Below are the code and all the weights of a small trained network. Each question names an input and a class and asks about switching units off, where a switched-off unit gives its printed mean instead of its output.

import numpy as np


def w(rows, s, z=0):
    codes = np.array(rows[::2]) - 128.0
    scale = np.full(codes.shape[1], s)
    scale[-1] = z or s
    return codes * scale


def norm(h):
    return h / np.sqrt((h * h).mean(-1, keepdims=True) + 1e-5)


def f(y):
    return y / 2 * (1 + np.tanh(0.7978845608 * (y + 0.044715 * y**3)))


def log_softmax(a):
    a = a - a.max(-1, keepdims=True)
    return a - np.log(np.exp(a).sum(-1, keepdims=True))


def net(x, mask):
    res = np.array(x, float).reshape(1, 8) / 4 @ E
    u = 0
    for l in range(4):
        y = f(norm(res) @ A[l][:, :-1].T + A[l][:, -1])
        res = res + np.where(mask[u : u + 5], y, B[l][:, -1]) @ B[l][:, :-1]
        u += 5
    return log_softmax(norm(res)[-1] @ U[:, :-1].T + U[:, -1])


A, B = {}, {}
E = w([
[143,137,137,119,197,167,140,174,118,193],'x0',
[116,59,77,114,55,78,160,132,143,157],'x1',
[147,155,127,144,84,127,100,100,123,118],'x2',
[161,98,101,92,150,151,144,151,202,174],'x3',
[105,132,219,123,144,124,84,83,12,135],'x4',
[174,129,34,111,135,79,181,100,90,175],'x5',
[128,129,157,118,201,128,174,72,154,142],'x6',
[168,159,140,158,130,201,128,143,196,157],'x7',
],0.0011)
A[0] = w([
[106,187,248,175,136,148,83,39,2,47,146],'0.n1',
[114,133,129,120,115,113,120,105,128,143,3],'0.n2',
[162,79,40,131,37,17,193,101,108,113,159],'0.n3',
[199,125,119,128,203,193,165,154,156,199,120],'0.n4',
[165,156,193,142,210,174,145,115,144,164,60],'0.n5',
],0.0022,0.00048)
B[0] = w([
[41,49,5,31,75,36,70,88,76,200,251],'0.n1',
[136,109,112,129,136,147,137,148,147,142,106],'0.n2',
[92,146,113,106,69,149,28,58,89,180,214],'0.n3',
[112,135,133,107,139,96,109,55,95,130,213],'0.n4',
[153,133,70,86,127,109,108,76,127,164,170],'0.n5',
],0.0026,0.0015)
A[1] = w([
[113,157,125,134,131,143,106,142,4,160,230],'1.n1',
[175,199,95,173,157,139,124,162,12,144,110],'1.n2',
[91,53,178,129,112,132,147,187,168,74,3],'1.n3',
[112,110,198,166,157,178,171,152,133,121,54],'1.n4',
[154,108,231,110,117,207,62,190,144,156,217],'1.n5',
],0.0028,0.00053)
B[1] = w([
[86,62,86,93,112,52,126,151,168,59,255],'1.n1',
[78,50,137,93,185,29,210,201,122,86,161],'1.n2',
[96,90,136,153,143,58,202,181,71,135,106],'1.n3',
[154,85,111,119,62,87,161,119,147,180,80],'1.n4',
[136,160,4,162,39,82,129,130,140,92,204],'1.n5',
],0.0021,0.00094)
A[2] = w([
[164,130,77,115,100,166,176,124,226,168,213],'2.n1',
[187,124,67,90,122,93,191,101,71,199,210],'2.n2',
[122,126,181,91,238,74,162,85,102,30,58],'2.n3',
[107,93,135,188,29,104,107,200,129,78,2],'2.n4',
[83,111,128,226,6,93,99,181,116,52,21],'2.n5',
],0.002,0.00079)
B[2] = w([
[137,163,170,161,75,124,66,113,55,73,251],'2.n1',
[37,100,186,78,143,114,51,148,84,95,224],'2.n2',
[191,197,29,142,139,160,102,160,234,150,122],'2.n3',
[149,168,137,108,243,112,178,113,155,130,139],'2.n4',
[163,129,110,68,254,132,170,125,168,164,173],'2.n5',
],0.0019,0.0012)
A[3] = w([
[103,67,145,147,96,126,190,181,159,140,36],'3.n1',
[128,88,106,123,98,117,139,154,72,193,198],'3.n2',
[207,128,146,107,230,184,177,147,135,250,5],'3.n3',
[102,104,111,110,124,108,110,119,56,166,250],'3.n4',
[151,126,125,155,155,116,161,251,149,53,198],'3.n5',
],0.0025,0.00035)
B[3] = w([
[123,138,202,127,170,82,150,97,77,59,108],'3.n1',
[86,122,171,137,102,105,92,66,132,84,185],'3.n2',
[139,146,176,21,210,123,84,4,118,246,136],'3.n3',
[73,122,133,54,103,88,72,116,104,111,245],'3.n4',
[75,124,91,84,133,28,117,190,111,24,164],'3.n5',
],0.0018,0.0012)
U = w([
[177,155,155,92,242,170,138,78,134,209,125],'0',
[39,60,96,64,89,64,61,80,29,148,160],'1',
[122,137,105,155,156,91,172,231,140,51,129],'2',
[162,98,169,228,159,171,196,156,2,153,1],'3',
[197,182,106,206,62,208,114,120,191,119,143],'4',
[113,71,238,195,139,113,230,138,118,119,73],'5',
],0.007,0.0091)

Each question gives the input, the list of numbers given to net, and the class t.
The units are the neurons (one row each of A and B). Each row of codes is followed by its name. A weight is (code - 128) times the scale printed after its matrix; where a second scale follows, it is the last column's (A, B and U).
mask holds one flag per neuron, layer by layer. A switched-off neuron (its flag False) gives its mean, the last column of its row in B, instead of its output. The means were averaged over made-up inputs and are rounded, as every weight is.
A unit's drop is (log p(t) with every unit on - log p(t) with that unit switched off) / (log p(t) with every unit on - log p(t) with every unit switched off).
The circuit of an input: a set's keep is (log p(t) with only the set's units on - log p(t) with every unit switched off) / (log p(t) with every unit on - log p(t) with every unit switched off). Starting from the 12 units with the biggest drops (on a tie, the unit counted first), units are removed one at a time, each time the one whose removal leaves the highest keep (on an exact tie, the one counted first), for as long as the keep stays at least 0.8.
units of the circuit, in order: the units of the circuit, biggest drop first
unit that matters most: the unit with the biggest drop
top k neurons: the k neurons with the biggest drops, biggest first
k most important neurons of layer l: the k neurons of layer l with the biggest drops, biggest first
drop when u is switched off: that unit's drop, to one decimal
input [8,4,4,-5,-2,-6,7,6], class 4: units of the circuit, in order -> (1.n5)
input [1,8,4,-1,-8,-4,-6,-1], class 4: units of the circuit, in order -> (0.n1 1.n2)
input [3,0,-5,0,-6,5,0,4], class 0: units of the circuit, in order -> (0.n1 3.n3)
input [-6,-5,5,5,-8,7,7,-1], class 4: top 4 neurons -> (0.n1 2.n5 2.n1 2.n4)
input [2,2,-4,-3,-1,-1,3,4], class 0: top 3 neurons -> (0.n4 0.n5 0.n1)
input [2,-6,1,-6,-7,7,-3,5], class 2: top 3 neurons -> (1.n2 3.n5 0.n1)
input [4,5,5,-1,2,1,-8,2], class 2: 2 most important neurons of layer 0 -> (0.n1 0.n5)
input [5,6,-8,-1,1,-7,3,5], class 5: top 2 neurons -> (0.n1 0.n3)
input [-3,3,6,8,7,-7,-4,4], class 4: top 3 neurons -> (1.n2 1.n5 2.n2)
input [1,6,8,4,-8,-3,0,-4], class 4: 2 most important neurons of layer 0 -> (0.n1 0.n3)
input [8,-4,3,2,-4,-7,-8,-2], class 2: top 2 neurons -> (3.n5 0.n3)
input [-2,5,-2,2,-3,-3,-5,0], class 4: top 3 neurons -> (0.n3 1.n2 0.n1)
input [7,-3,-8,8,3,-5,-5,5], class 4: top 2 neurons -> (1.n5 2.n5)
input [1,-8,4,-3,8,5,6,6], class 1: units of the circuit, in order -> (0.n1)
input [6,-1,8,-2,-2,-7,-7,-4], class 2: 3 most important neurons of layer 0 -> (0.n3 0.n4 0.n5)
input [6,3,-3,-3,-3,-8,7,-6], class 5: top 3 neurons -> (0.n3 0.n1 1.n4)
input [-3,1,-3,3,-1,-5,1,1], class 2: 2 most important neurons of layer 1 -> (1.n3 1.n5)
input [-2,-5,-6,7,-4,-6,1,-8], class 2: drop when 2.n4 is switched off -> 0.0
input [-8,-7,0,6,-5,6,2,-2], class 4: drop when 0.n1 is switched off -> 0.6
input [-5,-4,-8,-7,-5,6,3,6], class 4: unit that matters most -> 2.n5
input [1,0,-8,-1,0,3,-8,7], class 2: drop when 0.n1 is switched off -> 0.7
